Here is a tiny trained network, its code and every weight. The questions are about switching its units off for an input and a class, where a switched-off unit gives its printed mean instead of its output.

import numpy as np


def w(rows, s, z=0):
    codes = np.array(rows[::2]) - 128.0
    scale = np.full(codes.shape[1], s)
    scale[-1] = z or s
    return codes * scale


def f(y):
    return np.maximum(y, 0)


def log_softmax(a):
    a = a - a.max(-1, keepdims=True)
    return a - np.log(np.exp(a).sum(-1, keepdims=True))


def net(x, mask):
    res = np.array(x, float).reshape(1, 6) / 4 @ E
    y = f(res @ A[0][:, :-1].T + A[0][:, -1])
    res = res + np.where(mask, y, B[0][:, -1]) @ B[0][:, :-1]
    return log_softmax(res[-1] @ U[:, :-1].T + U[:, -1])


A, B = {}, {}
E = w([
[124,126,115,116,133,148,129,84],'x0',
[100,140,95,176,121,139,93,57],'x1',
[127,8,100,53,204,67,51,113],'x2',
[141,154,124,141,124,115,108,82],'x3',
[121,126,158,51,107,134,132,97],'x4',
[254,65,115,167,24,153,77,152],'x5',
],0.013)
A[0] = w([
[193,90,115,133,43,186,68,142,4],'n0',
[124,245,159,151,97,193,189,140,154],'n1',
[137,156,113,119,133,103,168,172,169],'n2',
[154,110,158,124,196,113,101,125,147],'n3',
[123,73,98,91,200,50,61,123,163],'n4',
[36,180,158,127,223,69,191,107,57],'n5',
],0.011,0.003)
B[0] = w([
[247,79,167,161,194,146,168,141,217],'n0',
[70,228,121,36,140,210,80,225,249],'n1',
[101,143,110,175,127,131,122,87,158],'n2',
[95,179,93,114,94,115,121,152,168],'n3',
[54,188,29,111,104,210,93,175,230],'n4',
[220,6,203,183,247,71,200,87,251],'n5',
],0.011,0.019)
U = w([
[10,143,79,122,109,164,132,175,253],'0',
[170,45,179,181,128,73,175,123,3],'1',
],0.014,2.6e-05)

Each question gives the input, the list of numbers given to net, and the class t.
The units are the neurons (one row each of A and B). Each row of codes is followed by its name. A weight is (code - 128) times the scale printed after its matrix; where a second scale follows, it is the last column's (A, B and U).
mask holds one flag per neuron, in row order. A switched-off neuron (its flag False) gives its mean, the last column of its row in B, instead of its output. The means were averaged over made-up inputs and are rounded, as every weight is.
A unit's drop is (log p(t) with every unit on - log p(t) with that unit switched off) / (log p(t) with every unit on - log p(t) with every unit switched off).
The circuit of an input: a set's keep is (log p(t) with only the set's units on - log p(t) with every unit switched off) / (log p(t) with every unit on - log p(t) with every unit switched off). Starting from all 6 units, units are removed one at a time, each time the one whose removal leaves the highest keep (on an exact tie, the one counted first), for as long as the keep stays at least 0.8.
units of the circuit, in order: the units of the circuit, biggest drop first
unit that matters most: the unit with the biggest drop
k most important neurons: the k neurons with the biggest drops, biggest first
drop when u is switched off: that unit's drop, to one decimal
input [-2,-8,8,3,-4,5], class 0: unit that matters most	n4
input [6,2,4,1,-1,3], class 0: 2 most important neurons	n5, n4
input [-5,-4,4,-4,2,3], class 0: 2 most important neurons	n5, n4
input [3,0,0,8,2,-2], class 1: 2 most important neurons	n1, n4
input [-2,-1,2,-2,-2,2], class 0: 2 most important neurons	n5, n0
input [-6,2,8,-4,1,6], class 0: 2 most important neurons	n4, n5
input [-7,-6,7,-8,6,7], class 0: 3 most important neurons	n4, n5, n3
input [-7,-7,3,-4,3,-5], class 1: 2 most important neurons	n5, n1
input [1,-5,8,2,-5,7], class 0: 2 most important neurons	n4, n5
input [-3,3,-4,-3,7,-5], class 1: 2 most important neurons	n5, n4
input [8,-8,-1,7,-7,-6], class 1: drop when n5 is switched off	0.8
input [-7,-5,-3,8,-6,-4], class 1: drop when n4 is switched off	2.1
input [2,-4,2,-1,0,-8], class 1: drop when n5 is switched off	1.5
input [-7,-6,3,-1,0,0], class 0: units of the circuit, in order	n5
